Below are the code and all the weights of a small trained network. Each question names an input and a class and asks about switching units off, where a switched-off unit gives its printed mean instead of its output.

import numpy as np


def w(rows, s, z=0):
    codes = np.array(rows[::2]) - 128.0
    scale = np.full(codes.shape[1], s)
    scale[-1] = z or s
    return codes * scale


def f(y):
    return np.maximum(y, 0)


def log_softmax(a):
    a = a - a.max(-1, keepdims=True)
    return a - np.log(np.exp(a).sum(-1, keepdims=True))


def net(x, mask):
    res = np.array(x, float).reshape(1, 4) / 4 @ E
    y = f(res @ A[0][:, :-1].T + A[0][:, -1])
    res = res + np.where(mask, y, B[0][:, -1]) @ B[0][:, :-1]
    return log_softmax(res[-1] @ U[:, :-1].T + U[:, -1])


A, B = {}, {}
E = w([
[121,243,34],'x0',
[139,42,29],'x1',
[255,124,139],'x2',
[129,129,126],'x3',
],0.0095)
A[0] = w([
[119,171,119,66],'n1',
[138,105,96,16],'n2',
[125,143,65,84],'n3',
[112,89,166,3],'n4',
[255,133,146,51],'n5',
[140,86,76,107],'n6',
[130,93,83,42],'n7',
[108,71,151,137],'n8',
[126,79,89,48],'n9',
[26,120,138,53],'n10',
[131,164,187,15],'n11',
[120,153,111,232],'n12',
[116,172,78,151],'n13',
[124,84,149,40],'n14',
[120,110,185,86],'n15',
[141,90,153,52],'n16',
[109,109,168,163],'n17',
[125,87,142,34],'n18',
],0.017,0.0049)
B[0] = w([
[181,183,126,173],'n1',
[66,215,170,152],'n2',
[187,167,131,198],'n3',
[159,209,99,169],'n4',
[15,119,40,255],'n5',
[79,206,225,205],'n6',
[75,210,208,176],'n7',
[199,155,88,210],'n8',
[102,213,189,183],'n9',
[70,119,47,240],'n10',
[50,254,215,180],'n11',
[181,102,136,207],'n12',
[196,143,126,230],'n13',
[168,180,100,170],'n14',
[182,175,99,189],'n15',
[164,195,91,173],'n16',
[173,127,124,195],'n17',
[170,208,104,161],'n18',
],0.0085,0.0091)
U = w([
[92,180,240,85],'0',
[228,155,97,51],'1',
[46,124,30,81],'2',
[145,121,151,249],'3',
[161,71,173,199],'4',
[131,8,205,31],'5',
],0.012,0.015)

Each question gives the input, the list of numbers given to net, and the class t.
The units are the neurons (one row each of A and B). Each row of codes is followed by its name. A weight is (code - 128) times the scale printed after its matrix; where a second scale follows, it is the last column's (A, B and U).
mask holds one flag per neuron, in row order. A switched-off neuron (its flag False) gives its mean, the last column of its row in B, instead of its output. The means were averaged over made-up inputs and are rounded, as every weight is.
A unit's drop is (log p(t) with every unit on - log p(t) with that unit switched off) / (log p(t) with every unit on - log p(t) with every unit switched off).
The circuit of an input: a set's keep is (log p(t) with only the set's units on - log p(t) with every unit switched off) / (log p(t) with every unit on - log p(t) with every unit switched off). Starting from the 12 units with the biggest drops (on a tie, the unit counted first), units are removed one at a time, each time the one whose removal leaves the highest keep (on an exact tie, the one counted first), for as long as the keep stays at least 0.8.
circuit, biggest first: the units of the circuit, biggest drop first
k most important neurons: the k neurons with the biggest drops, biggest first
drop of u: that unit's drop, to one decimal
input [3,-6,-7,-6], class 2: circuit, biggest first => (n10)
input [4,7,6,3], class 0: circuit, biggest first => (n6, n7)
input [3,4,-4,-2], class 0: circuit, biggest first => (n5, n6)
input [5,2,-4,-5], class 1: 3 most important neurons => (n5, n13, n3)
input [-5,7,-1,-1], class 0: circuit, biggest first => (n6, n9)
input [6,7,-6,1], class 0: circuit, biggest first => (n6, n7, n5)
input [6,-4,-3,-1], class 1: circuit, biggest first => (n13, n1)
input [0,3,3,0], class 4: 2 most important neurons => (n10, n11)
input [-3,-7,8,-7], class 2: 2 most important neurons => (n5, n6)
input [-5,1,-1,-5], class 1: drop of n3 => 0.0
input [6,-1,-2,4], class 1: drop of n5 => 0.1
input [4,6,1,-6], class 0: drop of n6 => 0.2
